Below is a small trained network, with its code and all its weights. Each question gives an input and a target symbol and asks what happens when units are switched off, that is, made to give their printed mean instead of their output.

import numpy as np


def w(rows, s, z=0):
    codes = np.array(rows[::2]) - 128.0
    scale = np.full(codes.shape[1], s)
    scale[-1] = z or s
    return codes * scale


def norm(h):
    return h / np.sqrt((h * h).mean(-1, keepdims=True) + 1e-5)


def softmax(a):
    e = np.exp(a - a.max(-1, keepdims=True))
    return e / e.sum(-1, keepdims=True)


def log_softmax(a):
    a = a - a.max(-1, keepdims=True)
    return a - np.log(np.exp(a).sum(-1, keepdims=True))


def net(x, mask):
    ids = ['ζηθλμτω'.index(c) for c in x.split()]
    T = len(ids)
    res = E[ids] + P[:T]
    u = 0
    for l in range(3):
        r = norm(res)
        for j in range(3):
            rows = slice(4 * j, 4 * j + 4)
            q, k, v = (r @ M[l][rows].T for M in (Q, K, V))
            z = softmax(np.where(np.tri(T) > 0, q @ k.T / 4**0.5, -1e9)) @ v
            o = O[l][rows]
            res = res + np.where(mask[u + j], z, o[:, -1]) @ o[:, :-1]
        u += 3
    return log_softmax(norm(res)[-1] @ U[:, :-1].T + U[:, -1])


Q, K, V, O = {}, {}, {}, {}
E = w([
[115,144,126,94,204,93],'ζ',
[121,114,150,106,181,109],'η',
[134,170,148,153,88,68],'θ',
[112,151,163,173,157,106],'λ',
[117,115,107,130,164,91],'μ',
[117,159,122,181,137,204],'τ',
[135,113,1,159,133,128],'ω',
],0.028)
P = w([
[201,124,108,118,116,169],'0',
[154,217,97,116,185,86],'1',
[182,69,174,202,180,14],'2',
[110,88,131,130,92,178],'3',
[72,242,76,116,162,118],'4',
[65,46,174,181,144,31],'5',
[58,78,130,126,65,175],'6',
[125,255,57,134,179,105],'7',
],0.017)
Q[0] = w([
[114,88,146,91,111,133],'0.h0',
[154,114,83,144,104,152],'0.h0',
[136,172,122,123,122,166],'0.h0',
[133,148,112,124,114,169],'0.h0',
[119,140,143,160,105,219],'0.h1',
[72,84,132,126,211,175],'0.h1',
[96,127,141,186,39,110],'0.h1',
[59,7,88,146,152,77],'0.h1',
[119,140,132,128,104,105],'0.h2',
[94,177,62,166,116,141],'0.h2',
[153,83,101,163,128,164],'0.h2',
[134,152,152,145,171,40],'0.h2',
],0.015)
K[0] = w([
[85,121,111,121,94,112],'0.h0',
[140,91,113,188,114,102],'0.h0',
[181,135,121,144,107,135],'0.h0',
[153,131,130,175,111,133],'0.h0',
[111,87,153,207,148,196],'0.h1',
[59,104,102,80,153,172],'0.h1',
[101,117,151,199,29,124],'0.h1',
[8,146,107,108,133,106],'0.h1',
[85,134,128,135,113,142],'0.h2',
[138,84,152,152,140,110],'0.h2',
[187,159,165,143,156,123],'0.h2',
[114,70,139,89,68,154],'0.h2',
],0.017)
V[0] = w([
[114,117,180,129,135,151],'0.h0',
[149,173,135,89,75,170],'0.h0',
[166,81,127,135,146,192],'0.h0',
[129,112,132,118,127,91],'0.h0',
[121,147,102,132,128,145],'0.h1',
[163,120,50,40,74,107],'0.h1',
[120,144,127,111,128,122],'0.h1',
[145,2,70,184,121,133],'0.h1',
[64,135,119,145,141,129],'0.h2',
[94,72,86,204,152,102],'0.h2',
[162,121,111,106,113,145],'0.h2',
[133,90,97,131,129,163],'0.h2',
],0.0065)
O[0] = w([
[90,120,106,81,101,129,67],'0.h0',
[105,195,107,100,176,219,2],'0.h0',
[166,100,147,74,94,124,54],'0.h0',
[138,132,137,181,119,110,159],'0.h0',
[130,149,134,117,134,125,134],'0.h1',
[109,234,184,155,2,110,55],'0.h1',
[122,136,127,133,127,128,140],'0.h1',
[164,92,169,157,40,19,43],'0.h1',
[68,126,118,132,153,159,114],'0.h2',
[72,70,141,142,254,127,229],'0.h2',
[187,152,125,135,136,135,97],'0.h2',
[138,169,120,123,193,174,89],'0.h2',
],0.0054,0.0025)
Q[1] = w([
[148,216,114,137,172,130],'1.h0',
[117,85,163,126,141,118],'1.h0',
[73,84,147,132,142,148],'1.h0',
[101,147,121,96,98,169],'1.h0',
[124,134,62,162,121,142],'1.h1',
[116,84,219,107,116,169],'1.h1',
[156,87,125,129,135,92],'1.h1',
[103,142,243,134,111,125],'1.h1',
[140,54,164,153,114,109],'1.h2',
[108,79,162,75,94,152],'1.h2',
[91,83,207,122,124,128],'1.h2',
[96,4,134,184,147,96],'1.h2',
],0.024)
K[1] = w([
[213,108,138,117,123,138],'1.h0',
[79,109,125,133,108,99],'1.h0',
[54,114,141,124,101,175],'1.h0',
[134,178,201,108,153,158],'1.h0',
[157,175,152,150,142,172],'1.h1',
[1,114,91,130,122,124],'1.h1',
[155,117,113,95,131,97],'1.h1',
[58,99,151,116,88,93],'1.h1',
[76,122,107,169,123,106],'1.h2',
[49,114,185,85,133,101],'1.h2',
[18,148,133,137,91,134],'1.h2',
[42,112,76,162,112,145],'1.h2',
],0.024)
V[1] = w([
[120,118,124,113,90,173],'1.h0',
[110,198,61,168,144,138],'1.h0',
[133,147,193,154,153,119],'1.h0',
[135,167,26,99,107,107],'1.h0',
[125,99,232,110,97,159],'1.h1',
[121,190,162,138,132,121],'1.h1',
[102,164,180,102,145,49],'1.h1',
[85,113,111,143,207,90],'1.h1',
[96,185,254,55,139,49],'1.h2',
[100,90,60,81,192,134],'1.h2',
[183,92,162,80,109,180],'1.h2',
[147,102,4,106,80,67],'1.h2',
],0.02)
O[1] = w([
[141,139,140,132,86,162,1],'1.h0',
[67,119,148,92,123,135,160],'1.h0',
[123,164,107,120,154,109,173],'1.h0',
[94,61,175,129,144,165,153],'1.h0',
[150,133,105,133,120,187,45],'1.h1',
[130,107,119,98,159,137,174],'1.h1',
[126,126,65,128,191,113,196],'1.h1',
[117,142,81,110,105,81,141],'1.h1',
[204,214,174,69,168,126,20],'1.h2',
[173,55,209,161,146,124,81],'1.h2',
[192,126,98,155,101,101,47],'1.h2',
[133,2,132,48,78,150,236],'1.h2',
],0.021,0.0063)
Q[2] = w([
[53,152,154,141,165,125],'2.h0',
[175,207,74,178,137,145],'2.h0',
[81,74,176,199,138,72],'2.h0',
[170,146,180,155,186,113],'2.h0',
[138,114,121,96,70,151],'2.h1',
[126,138,166,78,151,101],'2.h1',
[80,95,95,66,122,140],'2.h1',
[65,190,71,148,163,110],'2.h1',
[144,142,160,132,97,251],'2.h2',
[167,182,142,110,98,216],'2.h2',
[119,115,119,199,120,80],'2.h2',
[129,157,121,206,145,94],'2.h2',
],0.023)
K[2] = w([
[12,140,143,157,172,95],'2.h0',
[177,245,61,219,123,157],'2.h0',
[97,49,120,175,169,34],'2.h0',
[171,161,188,202,217,76],'2.h0',
[129,105,149,72,51,130],'2.h1',
[119,153,149,96,203,117],'2.h1',
[68,107,93,48,118,152],'2.h1',
[1,206,60,228,162,163],'2.h1',
[53,180,113,135,119,201],'2.h2',
[114,220,91,157,116,198],'2.h2',
[90,81,138,184,143,42],'2.h2',
[136,107,118,175,172,39],'2.h2',
],0.016)
V[2] = w([
[87,52,182,73,145,83],'2.h0',
[124,62,124,165,69,120],'2.h0',
[130,175,168,150,231,50],'2.h0',
[128,53,125,56,155,94],'2.h0',
[175,143,122,110,209,56],'2.h1',
[150,151,160,214,36,145],'2.h1',
[30,122,158,105,139,170],'2.h1',
[122,204,166,151,122,124],'2.h1',
[158,129,139,204,163,127],'2.h2',
[157,68,132,181,128,4],'2.h2',
[72,174,138,92,145,163],'2.h2',
[143,101,98,167,130,120],'2.h2',
],0.014)
O[2] = w([
[168,248,178,193,105,126,193],'2.h0',
[130,215,90,96,160,143,90],'2.h0',
[149,72,213,171,173,198,200],'2.h0',
[125,217,184,166,87,136,206],'2.h0',
[86,51,139,152,132,83,196],'2.h1',
[112,151,119,127,172,224,1],'2.h1',
[166,191,164,133,64,97,165],'2.h1',
[126,85,161,166,106,196,99],'2.h1',
[111,154,116,85,90,155,87],'2.h2',
[176,176,145,92,4,114,182],'2.h2',
[134,72,145,118,241,141,138],'2.h2',
[115,132,127,109,93,130,124],'2.h2',
],0.012,0.0084)
U = w([
[139,99,218,150,169,95,136],'ζ',
[208,67,80,121,164,134,156],'η',
[85,136,103,75,230,133,216],'θ',
[81,90,69,230,163,41,3],'λ',
[136,151,85,36,111,59,152],'μ',
[102,163,123,155,133,185,210],'τ',
[78,1,122,92,107,99,79],'ω',
],0.0096,0.0051)

Each question gives the input, a string of symbols that net reads in full, and the target symbol t.
The units are the heads (4 rows each of Q, K, V and O). Each row of codes is followed by its name. A weight is (code - 128) times the scale printed after its matrix; where a second scale follows, it is the last column's (O and U).
mask holds one flag per head, layer by layer. A switched-off head (its flag False) gives its mean, the last column of its rows in O, instead of its output. The means were averaged over made-up inputs and are rounded, as every weight is.
A unit's drop is (log p(t) with every unit on - log p(t) with that unit switched off) / (log p(t) with every unit on - log p(t) with every unit switched off).
The circuit of an input: a set's keep is (log p(t) with only the set's units on - log p(t) with every unit switched off) / (log p(t) with every unit on - log p(t) with every unit switched off). Starting from all 9 units, units are removed one at a time, each time the one whose removal leaves the highest keep (on an exact tie, the one counted first), for as long as the keep stays at least 0.8.
circuit, biggest first: the units of the circuit, biggest drop first
unit that matters most: the unit with the biggest drop
heads that matter: for each layer, one digit per head in row order, 1 if its drop is at least 0.15 and else 0, layers parted by /
input τ θ ω μ θ λ, target ζ: circuit, biggest first -> 1.h2, 0.h1, 2.h0
input τ μ η θ μ λ μ ω, target τ: circuit, biggest first -> 1.h1, 2.h1
input ζ ζ τ ζ τ, target ζ: circuit, biggest first -> 1.h2
input μ ζ θ λ θ τ τ, target τ: circuit, biggest first -> 2.h1, 1.h1
input λ λ τ ζ μ η, target ζ: heads that matter -> 000 / 001 / 100
input θ θ θ θ τ, target θ: heads that matter -> 000 / 001 / 001
input θ μ μ η ω, target θ: heads that matter -> 000 / 011 / 001
input ζ μ μ θ, target θ: heads that matter -> 000 / 011 / 001
input μ ω η η ω η ω ω, target μ: circuit, biggest first -> 0.h1, 2.h0, 1.h2
input θ μ μ λ, target λ: circuit, biggest first -> 1.h2, 0.h1, 1.h1
input θ θ ζ ω θ μ μ, target μ: heads that matter -> 010 / 000 / 100
input ζ ζ η λ μ λ, target ζ: circuit, biggest first -> 1.h2, 0.h1
input ω ζ η ζ λ η ζ η, target ω: heads that matter -> 000 / 001 / 000
input θ ω μ λ θ ζ, target θ: unit that matters most -> 0.h2
input θ λ η μ μ τ μ μ, target θ: circuit, biggest first -> 1.h2, 2.h2
input ζ τ η θ τ, target ζ: heads that matter -> 000 / 001 / 000
input μ ζ η θ ζ η, target μ: heads that matter -> 000 / 000 / 000
input θ ζ ζ, target μ: circuit, biggest first -> 1.h2, 0.h2
input ω μ μ ζ θ ω ω ω, target ω: heads that matter -> 000 / 001 / 000
input ω λ μ λ ζ, target ω: circuit, biggest first -> 1.h2
input μ μ θ, target ζ: circuit, biggest first -> 1.h2, 2.h0
input τ θ η ζ ω, target τ: heads that matter -> 000 / 010 / 010
input λ ζ η, target θ: circuit, biggest first -> 1.h2, 1.h1
input μ ζ θ θ μ τ η λ, target μ: heads that matter -> 010 / 001 / 100
input ζ μ η μ θ, target ζ: heads that matter -> 000 / 001 / 100
